Below is a small trained network, with its code and all its weights. Each question gives an input and a target symbol and asks what happens when units are switched off, that is, made to give their printed mean instead of their output.

import numpy as np


def w(rows, s, z=0):
    codes = np.array(rows[::2]) - 128.0
    scale = np.full(codes.shape[1], s)
    scale[-1] = z or s
    return codes * scale


def f(y):
    return np.maximum(y, 0)


def softmax(a):
    e = np.exp(a - a.max(-1, keepdims=True))
    return e / e.sum(-1, keepdims=True)


def log_softmax(a):
    a = a - a.max(-1, keepdims=True)
    return a - np.log(np.exp(a).sum(-1, keepdims=True))


def net(x, mask):
    ids = ['ΓΠαβμσ'.index(c) for c in x.split()]
    T = len(ids)
    res = E[ids] + P[:T]
    u = 0
    for l in range(3):
        q, k, v = (res @ M[l].T for M in (Q, K, V))
        z = softmax(np.where(np.tri(T) > 0, q @ k.T / 2**0.5, -1e9)) @ v
        res = res + np.where(mask[u], z, O[l][:, -1]) @ O[l][:, :-1]
        u += 1
        y = f(res @ A[l][:, :-1].T + A[l][:, -1])
        res = res + np.where(mask[u : u + 12], y, B[l][:, -1]) @ B[l][:, :-1]
        u += 12
    return log_softmax(res[-1] @ U[:, :-1].T + U[:, -1])


Q, K, V, O, A, B = {}, {}, {}, {}, {}, {}
E = w([
[97,164,84,34,54,101,69,50],'Γ',
[162,127,208,160,241,119,82,211],'Π',
[127,112,126,217,243,93,221,80],'α',
[175,125,193,46,177,138,189,2],'β',
[176,13,66,171,92,66,82,144],'μ',
[65,186,117,157,63,88,199,209],'σ',
],0.0091)
P = w([
[83,128,189,182,27,170,138,2],'0',
[69,53,66,77,110,187,180,150],'1',
[51,65,132,93,126,189,133,124],'2',
[146,157,124,184,126,144,75,79],'3',
[185,133,100,86,141,103,147,134],'4',
[184,99,99,10,158,79,164,174],'5',
[144,108,154,97,150,77,99,153],'6',
[182,142,148,153,145,52,67,137],'7',
],0.0066)
Q[0] = w([
[43,28,155,72,138,199,253,85],'0.h0',
[22,101,21,70,2,109,108,203],'0.h0',
],0.0052)
K[0] = w([
[82,111,243,241,173,218,131,88],'0.h0',
[45,162,134,174,2,158,41,180],'0.h0',
],0.0044)
V[0] = w([
[33,255,103,108,128,124,179,147],'0.h0',
[96,111,121,244,146,94,173,198],'0.h0',
],0.0066)
O[0] = w([
[207,2,148,173,104,181,64,148,1],'0.h0',
[195,125,225,83,37,123,161,111,211],'0.h0',
],0.0069,0.00043)
A[0] = w([
[153,169,163,105,63,117,126,58,15],'0.n0',
[127,112,98,72,182,166,112,81,44],'0.n1',
[168,198,131,195,167,69,86,132,16],'0.n2',
[68,99,173,152,172,253,155,95,57],'0.n3',
[106,100,61,220,155,121,181,148,130],'0.n4',
[192,46,144,86,67,144,93,64,108],'0.n5',
[223,173,202,175,146,158,121,201,98],'0.n6',
[73,229,138,80,57,143,160,117,128],'0.n7',
[114,101,151,133,67,156,151,186,49],'0.n8',
[159,12,68,125,102,85,134,131,250],'0.n9',
[87,144,63,103,138,118,92,86,133],'0.n10',
[186,146,118,218,190,178,156,120,62],'0.n11',
],0.007,0.0022)
B[0] = w([
[54,84,28,143,158,254,153,130,160],'0.n0',
[152,163,172,142,101,72,130,87,162],'0.n1',
[128,144,96,126,135,109,26,65,193],'0.n2',
[189,84,149,110,176,142,197,121,169],'0.n3',
[160,152,79,168,168,156,188,96,179],'0.n4',
[105,134,8,145,171,196,138,101,190],'0.n5',
[176,97,177,51,129,107,54,136,253],'0.n6',
[89,84,7,174,129,201,139,135,198],'0.n7',
[139,183,156,142,122,57,118,84,165],'0.n8',
[98,227,125,127,81,89,149,190,239],'0.n9',
[139,160,159,108,91,148,101,179,187],'0.n10',
[194,97,153,108,149,92,99,49,178],'0.n11',
],0.0075,0.0032)
Q[1] = w([
[114,125,107,13,171,159,3,101],'1.h0',
[106,171,94,127,40,127,148,11],'1.h0',
],0.0057)
K[1] = w([
[123,154,109,53,127,146,43,79],'1.h0',
[74,97,93,110,116,255,201,108],'1.h0',
],0.0077)
V[1] = w([
[179,176,183,163,142,130,171,2],'1.h0',
[116,162,38,138,95,160,143,104],'1.h0',
],0.0057)
O[1] = w([
[2,96,115,140,25,56,95,152,190],'1.h0',
[160,210,185,122,121,72,63,83,4],'1.h0',
],0.0064,0.00033)
A[1] = w([
[203,112,167,190,115,146,51,129,79],'1.n0',
[120,155,75,223,152,111,114,157,101],'1.n1',
[143,175,117,123,92,95,88,75,79],'1.n2',
[2,151,24,181,71,162,144,142,101],'1.n3',
[189,41,63,149,135,137,108,145,164],'1.n4',
[55,115,149,87,178,138,158,158,163],'1.n5',
[166,165,141,111,105,186,66,121,88],'1.n6',
[140,155,113,150,167,180,215,65,3],'1.n7',
[104,183,112,147,120,60,119,83,49],'1.n8',
[194,157,158,146,122,65,199,89,152],'1.n9',
[160,142,150,111,171,101,187,74,145],'1.n10',
[194,135,121,92,176,176,181,75,119],'1.n11',
],0.0083,0.0034)
B[1] = w([
[96,57,119,50,81,118,98,92,188],'1.n0',
[132,116,127,107,38,187,155,85,175],'1.n1',
[95,145,183,91,172,116,161,143,189],'1.n2',
[197,140,36,121,138,201,132,57,252],'1.n3',
[85,118,101,70,95,164,187,90,199],'1.n4',
[134,202,145,163,190,93,148,103,193],'1.n5',
[63,147,177,96,163,98,107,130,178],'1.n6',
[204,1,76,205,127,117,74,146,159],'1.n7',
[106,91,190,105,131,159,186,185,178],'1.n8',
[26,130,119,155,101,113,109,173,201],'1.n9',
[87,118,79,180,150,142,94,162,188],'1.n10',
[102,100,42,149,147,161,114,145,186],'1.n11',
],0.0083,0.0045)
Q[2] = w([
[139,162,114,106,184,212,204,132],'2.h0',
[167,131,69,72,88,67,2,64],'2.h0',
],0.008)
K[2] = w([
[108,84,187,118,102,225,29,2],'2.h0',
[142,185,21,49,182,88,132,223],'2.h0',
],0.0057)
V[2] = w([
[46,10,146,227,192,109,23,114],'2.h0',
[120,148,211,1,197,168,36,66],'2.h0',
],0.005)
O[2] = w([
[17,235,91,2,67,180,19,137,4],'2.h0',
[32,36,105,217,12,89,44,117,255],'2.h0',
],0.0062,0.0012)
A[2] = w([
[215,152,158,209,42,160,158,176,172],'2.n0',
[163,191,240,150,154,18,168,180,123],'2.n1',
[149,116,30,213,134,213,119,80,47],'2.n2',
[122,168,58,88,81,253,163,80,4],'2.n3',
[152,142,211,137,90,82,194,189,224],'2.n4',
[157,200,164,33,122,138,98,179,30],'2.n5',
[44,175,233,81,120,107,154,116,90],'2.n6',
[174,154,89,166,129,38,177,86,220],'2.n7',
[152,86,143,193,221,114,126,136,132],'2.n8',
[57,153,75,194,36,150,93,137,190],'2.n9',
[142,159,85,158,148,144,82,136,217],'2.n10',
[37,200,186,107,130,71,85,109,154],'2.n11',
],0.0064,0.0038)
B[2] = w([
[21,173,128,57,146,135,116,71,183],'2.n0',
[183,88,149,254,96,147,25,200,158],'2.n1',
[111,57,196,125,98,91,124,245,246],'2.n2',
[140,39,102,209,71,74,100,172,225],'2.n3',
[146,192,173,39,183,72,184,130,168],'2.n4',
[121,111,85,150,148,254,39,121,147],'2.n5',
[130,64,177,194,65,132,41,217,156],'2.n6',
[70,160,123,121,109,170,11,115,205],'2.n7',
[147,132,46,186,89,160,152,60,188],'2.n8',
[210,143,140,119,188,181,184,96,254],'2.n9',
[80,163,110,100,111,116,154,97,213],'2.n10',
[178,184,182,110,178,60,195,140,184],'2.n11',
],0.0069,0.0056)
U = w([
[212,146,139,195,142,138,105,141,60],'Γ',
[105,76,75,184,74,160,112,127,184],'Π',
[203,82,154,91,159,153,214,132,67],'α',
[93,242,101,79,171,154,158,2,181],'β',
[127,133,146,113,134,211,93,177,1],'μ',
[73,106,222,116,99,22,123,238,162],'σ',
],0.009,0.0058)

Each question gives the input, a string of symbols that net reads in full, and the target symbol t.
The units are the heads (2 rows each of Q, K, V and O) and the neurons (one row each of A and B). Each row of codes is followed by its name. A weight is (code - 128) times the scale printed after its matrix; where a second scale follows, it is the last column's (O, A, B and U).
mask holds one flag per unit, layer by layer, with each layer's heads first. A switched-off unit (its flag False) gives its mean, the last column of its rows in O or B, instead of its output. The means were averaged over made-up inputs and are rounded, as every weight is.
A unit's drop is (log p(t) with every unit on - log p(t) with that unit switched off) / (log p(t) with every unit on - log p(t) with every unit switched off).
The circuit of an input: a set's keep is (log p(t) with only the set's units on - log p(t) with every unit switched off) / (log p(t) with every unit on - log p(t) with every unit switched off). Starting from the 12 units with the biggest drops (on a tie, the unit counted first), units are removed one at a time, each time the one whose removal leaves the highest keep (on an exact tie, the one counted first), for as long as the keep stays at least 0.8.
circuit, biggest first: the units of the circuit, biggest drop first
most important unit: the unit with the biggest drop
k most important neurons: the k neurons with the biggest drops, biggest first
k most important neurons of layer l: the k neurons of layer l with the biggest drops, biggest first
input α Π Γ Π Γ μ Γ, target σ: circuit, biggest first	[1.n2; 1.n3; 2.n6]
input μ Π α Π μ α, target β: 4 most important neurons of layer 1	[1.n9; 1.n3; 1.n10; 1.n11]
input α Π Γ Π, target σ: circuit, biggest first	[1.n3; 2.n9]
input Π Π μ Π α, target Π: most important unit	1.n7
input Γ σ Π Π, target α: 3 most important neurons of layer 0	[0.n9; 0.n6; 0.n11]
input Π Π Π, target σ: circuit, biggest first	[1.n3; 2.h0; 2.n11]
input σ β Π, target α: 2 most important neurons of layer 1	[1.n4; 1.n3]
input Γ Π Γ Γ Π σ σ β, target Π: 2 most important neurons	[1.n7; 1.n11]
input μ μ σ μ μ μ, target σ: circuit, biggest first	[0.n9; 1.n3]
input μ Π Π α Γ μ, target β: circuit, biggest first	[0.h0; 0.n9; 2.n2; 2.n3]
input μ β Π, target Γ: 2 most important neurons	[2.n1; 1.n3]
input β μ Π, target β: 3 most important neurons	[0.n9; 0.n3; 2.n2]
input Π μ Π Π Π Π μ μ, target σ: circuit, biggest first	[1.n3; 0.n9]
input Γ σ Π, target Π: most important unit	1.h0
input Π μ Γ Γ Π Π Γ μ, target β: 2 most important neurons of layer 0	[0.n9; 0.n7]
input Π α α Π Π Γ α, target σ: 2 most important neurons	[1.n3; 2.n6]
input μ Π Π, target Γ: 3 most important neurons	[2.n1; 1.n5; 1.n3]
input Π Π α σ Γ, target Π: circuit, biggest first	[2.n3; 0.n7]
input Π σ Π μ Π Π σ, target β: 2 most important neurons	[0.n7; 2.n2]
input β Π β σ β, target σ: most important neuron	[0.n1]
input β α σ Π α Π α, target σ: 2 most important neurons	[1.n3; 0.n7]
input σ Π Γ Π α, target Π: 2 most important neurons	[0.n4; 1.n11]
input β Π Π, target β: 2 most important neurons of layer 0	[0.n3; 0.n9]
input σ β Π Γ β Π Γ β, target σ: 2 most important neurons	[1.n3; 0.n1]
input α Π Π, target μ: 4 most important neurons	[2.n5; 2.n6; 1.n7; 0.n3]
input α σ Π, target μ: 2 most important neurons	[2.n5; 1.n7]
input α μ Π σ Γ β Π α, target β: 2 most important neurons of layer 1	[1.n8; 1.n9]
